Below is a small trained network, with its code and all its weights. Each question gives an input and a class and asks what happens when units are switched off, that is, made to give their printed mean instead of their output.

import numpy as np


def w(rows, s, z=0):
    codes = np.array(rows[::2]) - 128.0
    scale = np.full(codes.shape[1], s)
    scale[-1] = z or s
    return codes * scale


def f(y):
    return np.maximum(y, 0)


def log_softmax(a):
    a = a - a.max(-1, keepdims=True)
    return a - np.log(np.exp(a).sum(-1, keepdims=True))


def net(x, mask):
    res = np.array(x, float).reshape(1, 7) / 4 @ E
    y = f(res @ A[0][:, :-1].T + A[0][:, -1])
    res = res + np.where(mask, y, B[0][:, -1]) @ B[0][:, :-1]
    return log_softmax(res[-1] @ U[:, :-1].T + U[:, -1])


A, B = {}, {}
E = w([
[120,128,126,134,126],'x0',
[152,250,102,153,152],'x1',
[136,156,225,142,35],'x2',
[131,127,121,128,122],'x3',
[19,154,105,46,94],'x4',
[156,129,138,106,134],'x5',
[133,129,139,121,136],'x6',
],0.015)
A[0] = w([
[122,169,184,163,65,46],'n0',
[161,93,136,171,146,60],'n1',
[162,59,163,181,154,86],'n2',
[50,139,128,38,104,40],'n3',
[117,131,83,158,146,31],'n4',
[156,97,129,190,128,71],'n5',
[113,132,170,23,128,130],'n6',
[130,207,101,149,167,155],'n7',
[136,97,171,198,171,199],'n8',
[126,99,77,112,183,27],'n9',
[175,173,142,193,168,125],'n10',
[131,140,151,128,104,42],'n11',
[116,18,138,116,104,86],'n12',
[140,149,206,115,88,15],'n13',
[122,92,83,99,195,52],'n14',
[137,111,164,145,49,12],'n15',
[119,69,146,114,127,112],'n16',
[158,210,136,107,108,252],'n17',
[47,83,137,70,113,120],'n18',
[170,88,133,192,116,33],'n19',
[113,113,193,143,111,149],'n20',
[119,3,149,98,115,172],'n21',
[139,96,72,115,204,6],'n22',
[146,156,163,115,57,37],'n23',
[82,225,122,83,141,125],'n24',
],0.015,0.0021)
B[0] = w([
[96,99,164,149,165,217],'n0',
[162,82,93,76,102,189],'n1',
[156,128,112,96,55,218],'n2',
[172,95,67,41,85,222],'n3',
[103,122,169,148,112,163],'n4',
[153,103,90,110,88,189],'n5',
[136,127,119,115,105,194],'n6',
[161,167,140,232,161,211],'n7',
[175,136,89,67,97,205],'n8',
[32,79,167,113,168,194],'n9',
[175,146,94,115,83,225],'n10',
[113,106,127,136,153,158],'n11',
[178,203,121,245,150,232],'n12',
[76,81,131,134,146,208],'n13',
[87,68,194,125,201,201],'n14',
[68,47,168,174,137,205],'n15',
[149,176,148,181,143,186],'n16',
[150,146,141,174,149,204],'n17',
[191,124,111,84,97,223],'n18',
[142,106,109,71,86,199],'n19',
[96,103,133,149,132,191],'n20',
[159,221,91,209,180,253],'n21',
[94,75,155,135,152,213],'n22',
[102,104,176,139,140,201],'n23',
[172,154,69,136,79,207],'n24',
],0.011,0.018)
U = w([
[169,249,62,194,147,254],'0',
[178,100,12,33,56,75],'1',
[42,27,152,124,170,43],'2',
],0.011,0.0031)

Each question gives the input, the list of numbers given to net, and the class t.
The units are the neurons (one row each of A and B). Each row of codes is followed by its name. A weight is (code - 128) times the scale printed after its matrix; where a second scale follows, it is the last column's (A, B and U).
mask holds one flag per neuron, in row order. A switched-off neuron (its flag False) gives its mean, the last column of its row in B, instead of its output. The means were averaged over made-up inputs and are rounded, as every weight is.
A unit's drop is (log p(t) with every unit on - log p(t) with that unit switched off) / (log p(t) with every unit on - log p(t) with every unit switched off).
unit that matters most: the unit with the biggest drop
k most important neurons: the k neurons with the biggest drops, biggest first
drop when u is switched off: that unit's drop, to one decimal
input [8,-5,-5,-6,-1,5,-1], class 0: unit that matters most => n21
input [8,-5,-5,0,3,-3,6], class 0: 3 most important neurons => n21, n12, n15
input [3,0,-8,0,-8,1,-2], class 1: 3 most important neurons => n8, n2, n10
input [4,-3,-6,1,-5,4,-6], class 2: 2 most important neurons => n14, n9
input [4,5,8,4,8,0,8], class 1: 3 most important neurons => n24, n3, n14
input [4,0,-1,4,1,2,-3], class 1: 4 most important neurons => n21, n12, n15, n0
input [-6,-8,-1,-8,-6,-7,8], class 0: 2 most important neurons => n21, n12
input [-8,5,-4,1,6,0,0], class 1: 2 most important neurons => n3, n21
input [-8,-2,-7,-4,6,-2,4], class 2: 3 most important neurons => n14, n9, n22
input [0,7,7,7,-8,-4,-2], class 1: 4 most important neurons => n10, n21, n12, n19
input [6,-1,-7,-8,5,-1,8], class 2: drop when n14 is switched off => 1.9
input [0,-8,-8,-1,1,-7,-8], class 0: drop when n12 is switched off => 2.1
input [4,-5,-2,-3,-7,-5,-1], class 1: drop when n3 is switched off => 0.0
